Below are the code and all the weights of a small trained network. Each question names an input and a class and asks about switching units off, where a switched-off unit gives its printed mean instead of its output.

import numpy as np


def w(rows, s, z=0):
    codes = np.array(rows[::2]) - 128.0
    scale = np.full(codes.shape[1], s)
    scale[-1] = z or s
    return codes * scale


def f(y):
    return np.maximum(y, 0)


def log_softmax(a):
    a = a - a.max(-1, keepdims=True)
    return a - np.log(np.exp(a).sum(-1, keepdims=True))


def net(x, mask):
    res = np.array(x, float).reshape(1, 6) / 4 @ E
    y = f(res @ A[0][:, :-1].T + A[0][:, -1])
    res = res + np.where(mask, y, B[0][:, -1]) @ B[0][:, :-1]
    return log_softmax(res[-1] @ U[:, :-1].T + U[:, -1])


A, B = {}, {}
E = w([
[140,34,48,106,19,139],'x0',
[134,237,81,56,87,29],'x1',
[2,124,60,24,205,156],'x2',
[164,129,39,246,201,23],'x3',
[126,133,130,131,129,128],'x4',
[129,125,129,122,128,126],'x5',
],0.0082)
A[0] = w([
[60,73,112,111,41,161,205],'neuron 0',
[165,171,159,145,168,165,159],'neuron 1',
[41,137,99,118,147,146,97],'neuron 2',
[186,77,17,109,62,158,226],'neuron 3',
[149,162,206,183,67,165,171],'neuron 4',
[205,130,161,130,116,78,23],'neuron 5',
[154,166,91,155,116,76,233],'neuron 6',
[196,175,173,164,97,158,3],'neuron 7',
[161,200,77,81,135,133,104],'neuron 8',
[127,192,185,78,78,187,114],'neuron 9',
[71,162,167,117,24,184,127],'neuron 10',
[121,145,87,214,169,98,45],'neuron 11',
[160,159,150,141,91,101,76],'neuron 12',
[86,195,148,70,56,2,31],'neuron 13',
[111,53,127,153,190,180,235],'neuron 14',
[130,146,161,156,167,115,95],'neuron 15',
[51,141,126,138,145,124,123],'neuron 16',
[72,83,215,158,135,185,7],'neuron 17',
[112,138,157,135,157,117,66],'neuron 18',
[121,117,78,149,162,90,26],'neuron 19',
[141,148,201,79,134,146,44],'neuron 20',
[62,143,52,102,115,188,210],'neuron 21',
[118,182,202,125,157,152,122],'neuron 22',
[131,182,163,115,211,134,133],'neuron 23',
[245,163,113,161,74,168,229],'neuron 24',
],0.012,0.0051)
B[0] = w([
[160,179,124,154,142,80,228],'neuron 0',
[166,190,155,142,88,84,187],'neuron 1',
[145,117,144,69,146,157,185],'neuron 2',
[194,217,155,135,154,90,247],'neuron 3',
[74,116,185,44,123,147,229],'neuron 4',
[141,68,83,69,105,178,178],'neuron 5',
[108,117,185,109,170,102,226],'neuron 6',
[152,129,119,70,124,195,188],'neuron 7',
[155,87,151,125,60,90,185],'neuron 8',
[83,72,85,200,209,138,217],'neuron 9',
[171,105,138,173,215,116,217],'neuron 10',
[107,59,106,135,207,171,206],'neuron 11',
[119,140,162,110,134,171,172],'neuron 12',
[136,3,116,185,71,129,225],'neuron 13',
[147,85,213,116,55,73,225],'neuron 14',
[176,140,166,124,128,112,169],'neuron 15',
[149,93,159,38,109,150,168],'neuron 16',
[154,64,100,159,118,134,188],'neuron 17',
[200,120,130,112,124,121,146],'neuron 18',
[120,128,103,155,202,201,172],'neuron 19',
[140,157,106,148,179,143,172],'neuron 20',
[124,141,215,86,148,148,221],'neuron 21',
[171,166,97,134,141,57,190],'neuron 22',
[190,182,118,138,84,78,199],'neuron 23',
[96,150,163,79,166,113,246],'neuron 24',
],0.0083,0.012)
U = w([
[135,89,111,186,251,148,95],'0',
[117,125,168,126,143,85,253],'1',
[130,118,154,29,143,150,42],'2',
[205,181,134,158,134,83,60],'3',
[164,31,148,173,57,121,109],'4',
[128,123,151,137,148,107,247],'5',
[117,178,102,200,139,149,121],'6',
[94,137,70,146,106,183,72],'7',
],0.011,0.0078)

Each question gives the input, the list of numbers given to net, and the class t.
The units are the neurons (one row each of A and B). Each row of codes is followed by its name. A weight is (code - 128) times the scale printed after its matrix; where a second scale follows, it is the last column's (A, B and U).
mask holds one flag per neuron, in row order. A switched-off neuron (its flag False) gives its mean, the last column of its row in B, instead of its output. The means were averaged over made-up inputs and are rounded, as every weight is.
A unit's drop is (log p(t) with every unit on - log p(t) with that unit switched off) / (log p(t) with every unit on - log p(t) with every unit switched off).
The circuit of an input: a set's keep is (log p(t) with only the set's units on - log p(t) with every unit switched off) / (log p(t) with every unit on - log p(t) with every unit switched off). Starting from the 12 units with the biggest drops (on a tie, the unit counted first), units are removed one at a time, each time the one whose removal leaves the highest keep (on an exact tie, the one counted first), for as long as the keep stays at least 0.8.
circuit, biggest first: the units of the circuit, biggest drop first
unit that matters most: the unit with the biggest drop
top k neurons: the k neurons with the biggest drops, biggest first
input [0,-8,4,2,4,5], class 4: circuit, biggest first	(neuron 14)
input [6,-1,5,5,4,2], class 3: top 2 neurons	(neuron 3; neuron 4)
input [-4,-5,7,2,-5,7], class 2: circuit, biggest first	(neuron 16; neuron 9)
input [5,-7,4,6,8,-1], class 1: circuit, biggest first	(neuron 14; neuron 13)
input [4,-2,5,-7,-6,-2], class 0: circuit, biggest first	(neuron 10; neuron 9)
input [2,5,0,5,0,4], class 0: circuit, biggest first	(neuron 14; neuron 19)
input [8,6,5,-3,1,-5], class 3: circuit, biggest first	(neuron 3; neuron 0)
input [8,-3,3,-3,-1,7], class 3: circuit, biggest first	(neuron 3; neuron 0)
input [7,-3,-4,2,8,2], class 1: top 2 neurons	(neuron 24; neuron 23)
input [-7,-8,7,1,5,3], class 4: circuit, biggest first	(neuron 14; neuron 17)
input [-7,4,-2,-3,-4,0], class 3: circuit, biggest first	(neuron 23; neuron 22)
input [8,-7,2,-7,3,-2], class 3: circuit, biggest first	(neuron 0; neuron 3)
input [-6,-8,1,-3,-6,-1], class 4: top 3 neurons	(neuron 17; neuron 14; neuron 3)
input [-3,-7,-8,4,0,8], class 2: circuit, biggest first	(neuron 4; neuron 24; neuron 7)
input [7,7,4,8,7,3], class 0: circuit, biggest first	(neuron 19)
input [8,5,-8,-6,5,-5], class 2: top 2 neurons	(neuron 4; neuron 24)
input [5,-5,-2,2,7,-5], class 1: top 2 neurons	(neuron 13; neuron 23)
input [8,1,5,-5,-8,-8], class 1: top 4 neurons	(neuron 21; neuron 23; neuron 22; neuron 1)
input [7,7,2,-1,-1,2], class 3: top 2 neurons	(neuron 3; neuron 0)
input [4,2,-7,7,6,-6], class 0: unit that matters most	neuron 11
input [2,8,4,4,-2,-8], class 4: top 2 neurons	(neuron 13; neuron 8)
input [0,8,4,-4,7,-3], class 4: top 2 neurons	(neuron 13; neuron 8)
input [-2,-8,-5,5,-7,-2], class 4: top 2 neurons	(neuron 14; neuron 3)
input [-6,2,8,1,-3,4], class 2: top 2 neurons	(neuron 16; neuron 2)
input [0,-4,6,2,-4,6], class 2: top 3 neurons	(neuron 13; neuron 2; neuron 16)
input [1,-6,0,-3,-4,6], class 4: top 2 neurons	(neuron 14; neuron 17)
